Below is a small trained network, with its code and all its weights. Each question gives an input and a target symbol and asks what happens when units are switched off, that is, made to give their printed mean instead of their output.

import numpy as np


def w(rows, s, z=0):
    codes = np.array(rows[::2]) - 128.0
    scale = np.full(codes.shape[1], s)
    scale[-1] = z or s
    return codes * scale


def norm(h):
    return h / np.sqrt((h * h).mean(-1, keepdims=True) + 1e-5)


def f(y):
    return y / 2 * (1 + np.tanh(0.7978845608 * (y + 0.044715 * y**3)))


def softmax(a):
    e = np.exp(a - a.max(-1, keepdims=True))
    return e / e.sum(-1, keepdims=True)


def log_softmax(a):
    a = a - a.max(-1, keepdims=True)
    return a - np.log(np.exp(a).sum(-1, keepdims=True))


def net(x, mask):
    ids = ['ΘΛΣΨΩβγεμπτ'.index(c) for c in x.split()]
    T = len(ids)
    res = E[ids] + P[:T]
    r = norm(res)
    for j in range(2):
        rows = slice(3 * j, 3 * j + 3)
        q, k, v = (r @ M[0][rows].T for M in (Q, K, V))
        z = softmax(np.where(np.tri(T) > 0, q @ k.T / 3**0.5, -1e9)) @ v
        o = O[0][rows]
        res = res + np.where(mask[j], z, o[:, -1]) @ o[:, :-1]
    y = f(norm(res) @ A[0][:, :-1].T + A[0][:, -1])
    res = res + np.where(mask[2:10], y, B[0][:, -1]) @ B[0][:, :-1]
    return log_softmax(norm(res)[-1] @ U[:, :-1].T + U[:, -1])


Q, K, V, O, A, B = {}, {}, {}, {}, {}, {}
E = w([
[97,157,121,134,130],'Θ',
[54,131,85,49,87],'Λ',
[94,138,145,158,128],'Σ',
[141,77,77,94,52],'Ψ',
[60,83,119,70,89],'Ω',
[184,134,165,166,245],'β',
[51,162,61,166,179],'γ',
[56,131,180,130,228],'ε',
[197,163,187,102,148],'μ',
[144,87,120,186,143],'π',
[42,51,145,189,254],'τ',
],0.012)
P = w([
[176,147,149,133,124],'0',
[55,150,13,111,44],'1',
[103,136,3,17,164],'2',
[79,138,65,115,57],'3',
[130,122,29,45,201],'4',
[79,126,50,98,70],'5',
],0.0065)
Q[0] = w([
[89,179,53,185,22],'h0',
[74,123,135,109,182],'h0',
[116,101,105,117,254],'h0',
[135,183,87,83,138],'h1',
[185,132,81,100,229],'h1',
[66,111,68,136,77],'h1',
],0.0088)
K[0] = w([
[149,39,72,171,67],'h0',
[95,162,133,238,187],'h0',
[154,214,168,242,241],'h0',
[205,171,254,107,133],'h1',
[128,193,226,250,103],'h1',
[68,161,199,107,193],'h1',
],0.0068)
V[0] = w([
[211,45,220,9,18],'h0',
[180,137,206,24,224],'h0',
[35,209,92,85,219],'h0',
[208,32,157,2,114],'h1',
[53,20,190,113,228],'h1',
[145,216,209,176,167],'h1',
],0.0061)
O[0] = w([
[68,55,152,168,117,2],'h0',
[93,140,161,212,67,94],'h0',
[181,254,160,55,55,208],'h0',
[189,113,193,196,119,48],'h1',
[17,148,77,249,93,146],'h1',
[15,31,201,126,142,155],'h1',
],0.008,0.0067)
A[0] = w([
[127,255,109,201,143,91],'n0',
[84,216,131,117,67,219],'n1',
[126,183,90,68,138,254],'n2',
[108,142,91,142,178,85],'n3',
[141,184,87,82,170,188],'n4',
[98,162,119,54,190,152],'n5',
[77,75,177,195,96,84],'n6',
[174,187,127,133,157,154],'n7',
],0.0081,0.0012)
B[0] = w([
[110,183,109,202,207,199],'n0',
[111,130,191,194,153,220],'n1',
[107,73,127,183,140,255],'n2',
[154,182,203,249,151,151],'n3',
[153,78,188,215,199,234],'n4',
[205,99,133,162,63,230],'n5',
[179,253,172,87,106,130],'n6',
[110,38,108,128,183,165],'n7',
],0.0063,0.0075)
U = w([
[192,119,118,142,78,62],'Θ',
[156,148,109,142,55,96],'Λ',
[159,176,72,78,127,32],'Σ',
[19,1,164,77,181,29],'Ψ',
[79,126,112,156,62,169],'Ω',
[105,36,129,173,140,140],'β',
[91,148,58,132,127,106],'γ',
[25,140,168,140,117,212],'ε',
[132,95,179,59,126,243],'μ',
[183,57,60,173,110,116],'π',
[78,86,153,166,103,250],'τ',
],0.0087,0.0024)

Each question gives the input, a string of symbols that net reads in full, and the target symbol t.
The units are the heads (3 rows each of Q, K, V and O) and the neurons (one row each of A and B). Each row of codes is followed by its name. A weight is (code - 128) times the scale printed after its matrix; where a second scale follows, it is the last column's (O, A, B and U).
mask holds one flag per unit, heads first, then neurons. A switched-off unit (its flag False) gives its mean, the last column of its rows in O or B, instead of its output. The means were averaged over made-up inputs and are rounded, as every weight is.
A unit's drop is (log p(t) with every unit on - log p(t) with that unit switched off) / (log p(t) with every unit on - log p(t) with every unit switched off).
The circuit of an input: a set's keep is (log p(t) with only the set's units on - log p(t) with every unit switched off) / (log p(t) with every unit on - log p(t) with every unit switched off). Starting from all 10 units, units are removed one at a time, each time the one whose removal leaves the highest keep (on an exact tie, the one counted first), for as long as the keep stays at least 0.8.
circuit, biggest first: the units of the circuit, biggest drop first
top k neurons: the k neurons with the biggest drops, biggest first
heads that matter: for each layer, one digit per head in row order, 1 if its drop is at least 0.15 and else 0, layers parted by /
drop of u: that unit's drop, to one decimal
input Σ Θ π, target Ψ: circuit, biggest first	(h1)
input Θ τ Θ, target μ: circuit, biggest first	(h1; h0)
input Θ γ Σ, target μ: circuit, biggest first	(h1; h0)
input γ Σ Ψ Σ ε, target Σ: heads that matter	11
input β Ω π, target ε: circuit, biggest first	(h0; h1; n5; n6)
input β Σ μ, target ε: circuit, biggest first	(h0; h1; n4)
input Σ Λ Ω Σ ε μ, target μ: circuit, biggest first	(h1; n3)
input Θ Σ Θ, target μ: heads that matter	01
input Θ ε ε, target μ: circuit, biggest first	(h1; h0; n5)
input Θ Ψ β, target μ: circuit, biggest first	(h1; h0)
input γ Σ Ω π γ Σ, target π: heads that matter	10
input Σ γ ε μ Σ, target Ψ: heads that matter	01
input γ μ Θ Ω γ, target Σ: heads that matter	11
input γ π Ω, target Σ: circuit, biggest first	(h0)
input β μ Λ Ω Σ, target ε: top 2 neurons	(n5; n4)
input Σ β Λ β Λ, target Ψ: drop of n0	0.1
input Σ Σ Ω Σ γ, target Ψ: drop of h1	1.0
input Σ γ γ μ, target μ: drop of n6	0.0
